Below is a small trained network, with its code and all its weights. Each question gives an input and a target symbol and asks what happens when units are switched off, that is, made to give their printed mean instead of their output.

import numpy as np


def w(rows, s, z=0):
    codes = np.array(rows[::2]) - 128.0
    scale = np.full(codes.shape[1], s)
    scale[-1] = z or s
    return codes * scale


def f(y):
    return np.maximum(y, 0)


def softmax(a):
    e = np.exp(a - a.max(-1, keepdims=True))
    return e / e.sum(-1, keepdims=True)


def log_softmax(a):
    a = a - a.max(-1, keepdims=True)
    return a - np.log(np.exp(a).sum(-1, keepdims=True))


def net(x, mask):
    ids = ['αγδεζθλξτφψω'.index(c) for c in x.split()]
    T = len(ids)
    res = E[ids] + P[:T]
    u = 0
    for l in range(3):
        q, k, v = (res @ M[l].T for M in (Q, K, V))
        z = softmax(np.where(np.tri(T) > 0, q @ k.T / 3**0.5, -1e9)) @ v
        res = res + np.where(mask[u], z, O[l][:, -1]) @ O[l][:, :-1]
        u += 1
        y = f(res @ A[l][:, :-1].T + A[l][:, -1])
        res = res + np.where(mask[u : u + 8], y, B[l][:, -1]) @ B[l][:, :-1]
        u += 8
    return log_softmax(res[-1] @ U[:, :-1].T + U[:, -1])


Q, K, V, O, A, B = {}, {}, {}, {}, {}, {}
E = w([
[156,101,187],'α',
[114,114,108],'γ',
[102,161,87],'δ',
[135,115,168],'ε',
[55,135,128],'ζ',
[89,114,166],'θ',
[216,127,254],'λ',
[35,148,89],'ξ',
[196,166,73],'τ',
[145,97,49],'φ',
[129,193,81],'ψ',
[95,87,29],'ω',
],0.0062)
P = w([
[92,57,143],'0',
[139,240,207],'1',
[216,77,109],'2',
[112,126,89],'3',
[127,251,236],'4',
[214,79,101],'5',
[106,128,87],'6',
[121,255,242],'7',
[211,84,95],'8',
[103,129,85],'9',
[114,253,250],'10',
[205,83,99],'11',
],0.0071)
Q[0] = w([
[55,253,174],'0.h0',
[209,2,76],'0.h0',
[73,255,188],'0.h0',
],0.009)
K[0] = w([
[12,63,141],'0.h0',
[252,195,114],'0.h0',
[59,76,152],'0.h0',
],0.012)
V[0] = w([
[222,243,120],'0.h0',
[92,2,162],'0.h0',
[222,155,96],'0.h0',
],0.0056)
O[0] = w([
[233,157,36,176],'0.h0',
[18,35,214,253],'0.h0',
[253,42,39,142],'0.h0',
],0.003,0.0003)
A[0] = w([
[98,189,231,164],'0.n0',
[150,133,30,156],'0.n1',
[76,188,242,194],'0.n2',
[29,94,26,157],'0.n3',
[208,175,224,4],'0.n4',
[218,2,141,224],'0.n5',
[209,27,137,209],'0.n6',
[110,185,218,148],'0.n7',
],0.0055,0.0034)
B[0] = w([
[129,205,134,228],'0.n0',
[153,161,98,177],'0.n1',
[102,203,158,253],'0.n2',
[42,73,55,168],'0.n3',
[2,105,6,157],'0.n4',
[221,92,156,244],'0.n5',
[224,98,153,227],'0.n6',
[146,191,129,210],'0.n7',
],0.0073,0.0038)
Q[1] = w([
[40,239,35],'1.h0',
[191,5,207],'1.h0',
[201,7,130],'1.h0',
],0.0019)
K[1] = w([
[254,96,185],'1.h0',
[80,165,54],'1.h0',
[78,117,11],'1.h0',
],0.0024)
V[1] = w([
[32,81,184],'1.h0',
[240,252,199],'1.h0',
[48,40,148],'1.h0',
],0.0049)
O[1] = w([
[17,31,251,96],'1.h0',
[84,252,41,253],'1.h0',
[110,18,214,68],'1.h0',
],0.0031,0.0044)
A[1] = w([
[56,98,2,162],'1.n0',
[74,187,102,174],'1.n1',
[96,166,205,87],'1.n2',
[148,57,67,145],'1.n3',
[200,78,138,253],'1.n4',
[129,195,145,169],'1.n5',
[127,185,225,153],'1.n6',
[120,189,136,225],'1.n7',
],0.006,0.004)
B[1] = w([
[104,66,2,170],'1.n0',
[99,148,79,225],'1.n1',
[117,178,94,189],'1.n2',
[172,103,81,180],'1.n3',
[210,96,135,249],'1.n4',
[134,186,106,227],'1.n5',
[161,215,100,232],'1.n6',
[127,190,107,254],'1.n7',
],0.0075,0.0054)
Q[2] = w([
[52,238,152],'2.h0',
[109,79,55],'2.h0',
[50,253,192],'2.h0',
],0.0049)
K[2] = w([
[57,74,253],'2.h0',
[102,101,13],'2.h0',
[78,93,247],'2.h0',
],0.0048)
V[2] = w([
[63,64,110],'2.h0',
[1,87,171],'2.h0',
[136,35,76],'2.h0',
],0.008)
O[2] = w([
[163,111,27,52],'2.h0',
[89,141,11,1],'2.h0',
[254,117,69,90],'2.h0',
],0.0067,0.0083)
A[2] = w([
[118,185,80,235],'2.n0',
[134,146,62,147],'2.n1',
[12,142,127,235],'2.n2',
[128,134,193,93],'2.n3',
[134,134,180,111],'2.n4',
[141,131,164,120],'2.n5',
[132,184,69,253],'2.n6',
[65,124,29,55],'2.n7',
],0.011,0.0057)
B[2] = w([
[132,54,135,248],'2.n0',
[170,107,69,186],'2.n1',
[5,90,172,190],'2.n2',
[151,173,79,182],'2.n3',
[129,167,96,178],'2.n4',
[116,148,102,169],'2.n5',
[140,52,150,254],'2.n6',
[113,229,2,171],'2.n7',
],0.0088,0.015)
U = w([
[135,161,153,231],'α',
[145,58,157,228],'γ',
[125,115,105,108],'δ',
[85,169,162,99],'ε',
[81,121,118,82],'ζ',
[103,39,201,211],'θ',
[139,247,79,110],'λ',
[105,174,88,28],'ξ',
[125,69,157,142],'τ',
[175,46,147,109],'φ',
[132,121,119,191],'ψ',
[179,162,85,1],'ω',
],0.012,0.0049)

Each question gives the input, a string of symbols that net reads in full, and the target symbol t.
The units are the heads (3 rows each of Q, K, V and O) and the neurons (one row each of A and B). Each row of codes is followed by its name. A weight is (code - 128) times the scale printed after its matrix; where a second scale follows, it is the last column's (O, A, B and U).
mask holds one flag per unit, layer by layer, with each layer's heads first. A switched-off unit (its flag False) gives its mean, the last column of its rows in O or B, instead of its output. The means were averaged over made-up inputs and are rounded, as every weight is.
A unit's drop is (log p(t) with every unit on - log p(t) with that unit switched off) / (log p(t) with every unit on - log p(t) with every unit switched off).
The circuit of an input: a set's keep is (log p(t) with only the set's units on - log p(t) with every unit switched off) / (log p(t) with every unit on - log p(t) with every unit switched off). Starting from the 12 units with the biggest drops (on a tie, the unit counted first), units are removed one at a time, each time the one whose removal leaves the highest keep (on an exact tie, the one counted first), for as long as the keep stays at least 0.8.
circuit, biggest first: the units of the circuit, biggest drop first
k most important neurons: the k neurons with the biggest drops, biggest first
top k neurons in layer l: the k neurons of layer l with the biggest drops, biggest first
input ζ ω λ ε λ γ λ λ λ λ α, target ξ: top neuron in layer 2 => 2.n7
input γ λ ε, target α: 2 most important neurons => 2.n6, 2.n0
input ζ α ξ, target θ: circuit, biggest first => 2.n7, 2.h0
input ξ λ θ λ, target λ: circuit, biggest first => 2.n6, 2.n0, 2.n2
input α ψ δ, target λ: circuit, biggest first => 2.h0, 2.n6, 2.n0
input ω ζ λ ζ τ, target ω: 2 most important neurons => 2.n7, 2.n6
input α ψ λ γ α θ ε δ, target θ: top 2 neurons in layer 2 => 2.n6, 2.n0
input ζ ψ ε ε ω ω ζ, target ζ: 2 most important neurons => 2.n7, 2.n2
input ω ζ λ λ ω α δ ε λ ξ θ, target ω: top 4 neurons in layer 2 => 2.n6, 2.n0, 2.n7, 2.n1
input ψ λ α ψ λ θ λ τ γ φ, target φ: top 2 neurons in layer 1 => 1.n0, 1.n3
input ω λ ω λ ψ δ λ ξ, target ω: 2 most important neurons => 2.n6, 2.n0
input ζ θ λ δ δ ω, target φ: top 2 neurons in layer 2 => 2.n2, 2.n7
input γ τ λ τ ζ θ θ ζ ξ ξ, target ξ: top 4 neurons in layer 1 => 1.n0, 1.n4, 1.n1, 1.n6
input ω φ φ λ ζ α ψ γ α λ λ, target ω: top neuron in layer 1 => 1.n6
input λ ξ τ ζ, target ζ: 4 most important neurons => 1.n0, 0.n3, 0.n5, 0.n6
input λ γ ζ ζ θ, target ε: 2 most important neurons => 2.n2, 1.n0
input ω λ λ ξ λ τ α ζ α ω γ, target ω: 3 most important neurons => 2.n6, 2.n7, 2.n0
input θ α ω ζ γ, target ζ: 2 most important neurons => 2.n2, 2.n7
input α ε θ δ α θ ψ ψ ξ ω, target ω: 2 most important neurons => 1.n0, 2.n7
input α τ α α ψ τ ψ α, target θ: most important neuron => 2.n6
input ξ θ ζ λ θ θ ξ, target ξ: top 2 neurons in layer 1 => 1.n0, 1.n4
input λ τ λ ψ γ δ λ φ, target ε: 2 most important neurons => 2.n2, 1.n4
input ω λ ω δ α, target ω: top 3 neurons in layer 2 => 2.n6, 2.n7, 2.n0
input φ γ ω φ φ λ ω, target ω: 2 most important neurons => 1.n0, 0.n3
input τ λ λ ω α τ, target φ: top 3 neurons in layer 1 => 1.n0, 1.n3, 1.n4
input ω δ θ δ φ ζ ω φ, target ω: top 4 neurons in layer 1 => 1.n6, 1.n7, 1.n5, 1.n4
input α λ φ ε α ω ξ λ γ λ θ ω, target φ: top 3 neurons in layer 0 => 0.n3, 0.n2, 0.n1
input λ α λ τ ε ε λ ζ ζ λ, target λ: 3 most important neurons => 2.n6, 2.n0, 2.n3
input τ ω α φ, target φ: top neuron in layer 2 => 2.n7
input λ θ λ δ α γ θ λ, target ε: 2 most important neurons => 2.n2, 0.n4
